Here is a tiny trained network, its code and every weight. The questions are about switching its units off for an input and a target symbol, where a switched-off unit gives its printed mean instead of its output.

import numpy as np


def w(rows, s, z=0):
    codes = np.array(rows[::2]) - 128.0
    scale = np.full(codes.shape[1], s)
    scale[-1] = z or s
    return codes * scale


def norm(h):
    return h / np.sqrt((h * h).mean(-1, keepdims=True) + 1e-5)


def f(y):
    return np.maximum(y, 0)


def softmax(a):
    e = np.exp(a - a.max(-1, keepdims=True))
    return e / e.sum(-1, keepdims=True)


def log_softmax(a):
    a = a - a.max(-1, keepdims=True)
    return a - np.log(np.exp(a).sum(-1, keepdims=True))


def net(x, mask):
    ids = ['ΔΛΞΨΩβζμστφ'.index(c) for c in x.split()]
    T = len(ids)
    res = E[ids] + P[:T]
    q, k, v = (norm(res) @ M[0].T for M in (Q, K, V))
    z = softmax(np.where(np.tri(T) > 0, q @ k.T / 2**0.5, -1e9)) @ v
    res = res + np.where(mask[0], z, O[0][:, -1]) @ O[0][:, :-1]
    y = f(norm(res) @ A[0][:, :-1].T + A[0][:, -1])
    res = res + np.where(mask[1:13], y, B[0][:, -1]) @ B[0][:, :-1]
    return log_softmax(norm(res)[-1] @ U[:, :-1].T + U[:, -1])


Q, K, V, O, A, B = {}, {}, {}, {}, {}, {}
E = w([
[142,124,153,162,110,117],'Δ',
[149,116,162,171,109,127],'Λ',
[145,123,175,184,103,138],'Ξ',
[194,150,152,203,132,143],'Ψ',
[136,146,68,170,110,79],'Ω',
[179,184,172,137,101,163],'β',
[169,120,86,173,133,111],'ζ',
[6,113,124,194,87,113],'μ',
[103,176,119,124,66,99],'σ',
[118,123,149,123,121,38],'τ',
[103,86,79,109,191,82],'φ',
],0.021)
P = w([
[116,254,165,50,187,201],'0',
[139,239,158,95,137,170],'1',
[135,236,151,104,112,132],'2',
[148,224,119,164,103,112],'3',
[129,196,139,149,98,134],'4',
[131,174,123,172,90,120],'5',
[108,156,134,152,87,123],'6',
[138,104,155,186,68,131],'7',
[99,104,145,169,74,135],'8',
[92,87,139,165,62,125],'9',
[92,63,144,162,51,119],'10',
],0.0078)
Q[0] = w([
[155,203,185,236,2,40],'h1',
[88,98,164,56,255,93],'h1',
],0.0089)
K[0] = w([
[2,46,105,162,102,96],'h1',
[150,137,99,86,148,151],'h1',
],0.014)
V[0] = w([
[60,185,54,138,2,227],'h1',
[204,169,157,91,58,76],'h1',
],0.006)
O[0] = w([
[135,58,144,162,129,253,253],'h1',
[216,78,174,24,102,169,195],'h1',
],0.012,0.0041)
A[0] = w([
[93,50,84,74,128,200,231],'n1',
[130,177,126,171,53,96,131],'n2',
[49,175,143,126,137,103,240],'n3',
[159,42,117,82,126,151,209],'n4',
[170,56,137,37,180,117,166],'n5',
[137,105,23,188,145,167,173],'n6',
[230,137,178,80,147,188,17],'n7',
[191,85,95,171,144,107,251],'n8',
[69,155,128,196,189,189,161],'n9',
[159,103,160,131,151,56,201],'n10',
[90,170,116,150,184,60,226],'n11',
[143,160,112,183,98,249,197],'n12',
],0.011,0.0023)
B[0] = w([
[254,181,26,190,62,117,168],'n1',
[142,141,203,171,179,194,188],'n2',
[242,126,96,166,117,198,157],'n3',
[197,145,110,199,227,177,164],'n4',
[80,232,85,188,79,120,155],'n5',
[186,108,158,57,120,84,172],'n6',
[53,100,98,114,182,91,205],'n7',
[141,141,224,81,99,103,164],'n8',
[15,92,165,137,54,19,179],'n9',
[83,150,162,25,44,197,162],'n10',
[182,129,104,215,125,207,151],'n11',
[107,51,86,128,129,105,254],'n12',
],0.0066,0.012)
U = w([
[88,155,104,106,195,138,135],'Δ',
[88,119,112,67,172,141,60],'Λ',
[31,100,127,174,116,99,181],'Ξ',
[128,144,155,138,230,116,133],'Ψ',
[144,54,98,79,107,66,34],'Ω',
[136,115,155,70,191,203,115],'β',
[175,100,132,83,184,88,79],'ζ',
[104,139,100,124,145,110,1],'μ',
[206,65,79,143,120,218,192],'σ',
[125,201,194,53,51,126,185],'τ',
[172,254,97,248,183,128,88],'φ',
],0.008,0.002)

Each question gives the input, a string of symbols that net reads in full, and the target symbol t.
The units are the heads (2 rows each of Q, K, V and O) and the neurons (one row each of A and B). Each row of codes is followed by its name. A weight is (code - 128) times the scale printed after its matrix; where a second scale follows, it is the last column's (O, A, B and U).
mask holds one flag per unit, heads first, then neurons. A switched-off unit (its flag False) gives its mean, the last column of its rows in O or B, instead of its output. The means were averaged over made-up inputs and are rounded, as every weight is.
A unit's drop is (log p(t) with every unit on - log p(t) with that unit switched off) / (log p(t) with every unit on - log p(t) with every unit switched off).
The circuit of an input: a set's keep is (log p(t) with only the set's units on - log p(t) with every unit switched off) / (log p(t) with every unit on - log p(t) with every unit switched off). Starting from the 12 units with the biggest drops (on a tie, the unit counted first), units are removed one at a time, each time the one whose removal leaves the highest keep (on an exact tie, the one counted first), for as long as the keep stays at least 0.8.
circuit, biggest first: the units of the circuit, biggest drop first
unit that matters most: the unit with the biggest drop
top k neurons: the k neurons with the biggest drops, biggest first
drop when u is switched off: that unit's drop, to one decimal
input ζ β Δ β σ Ξ Δ σ τ Ξ, target τ: circuit, biggest first	[h1, n10]
input μ σ Ξ, target Ξ: circuit, biggest first	[n9, h1]
input σ Δ β σ Ψ Λ Δ τ Λ Λ, target τ: circuit, biggest first	[h1, n12]
input τ σ σ Δ Ω Δ μ Ξ, target Ξ: circuit, biggest first	[h1, n9]
input φ τ τ τ β ζ μ τ Ψ Λ Ψ, target Ξ: circuit, biggest first	[h1, n9]
input Ψ φ σ τ, target φ: circuit, biggest first	[h1, n11]
input ζ τ σ Λ Δ Ω Δ τ Ω σ τ, target τ: unit that matters most	n10
input σ σ μ σ, target Ξ: circuit, biggest first	[h1, n9]
input β τ τ σ φ σ Ω, target φ: circuit, biggest first	[h1, n2]
input σ σ σ Ω β Δ Ω τ σ Ω, target τ: circuit, biggest first	[h1, n8, n12]
input Ξ Ω β, target β: top 2 neurons	[n7, n1]
input μ β τ, target Ξ: top 3 neurons	[n9, n1, n4]
input σ Ψ σ Δ μ Λ σ Λ, target Ξ: top 2 neurons	[n9, n3]
input β Λ Ξ β σ Ξ φ, target φ: top 2 neurons	[n5, n4]
input σ Ψ σ Ω φ Ψ Ψ, target φ: top neuron	[n11]
input Ψ Λ Δ σ τ Ω Λ β τ Δ, target τ: drop when h1 is switched off	1.3
input σ Δ τ β β Ω β, target β: drop when n7 is switched off	0.5
input μ τ Λ Λ τ Δ, target Ξ: drop when n9 is switched off	0.3
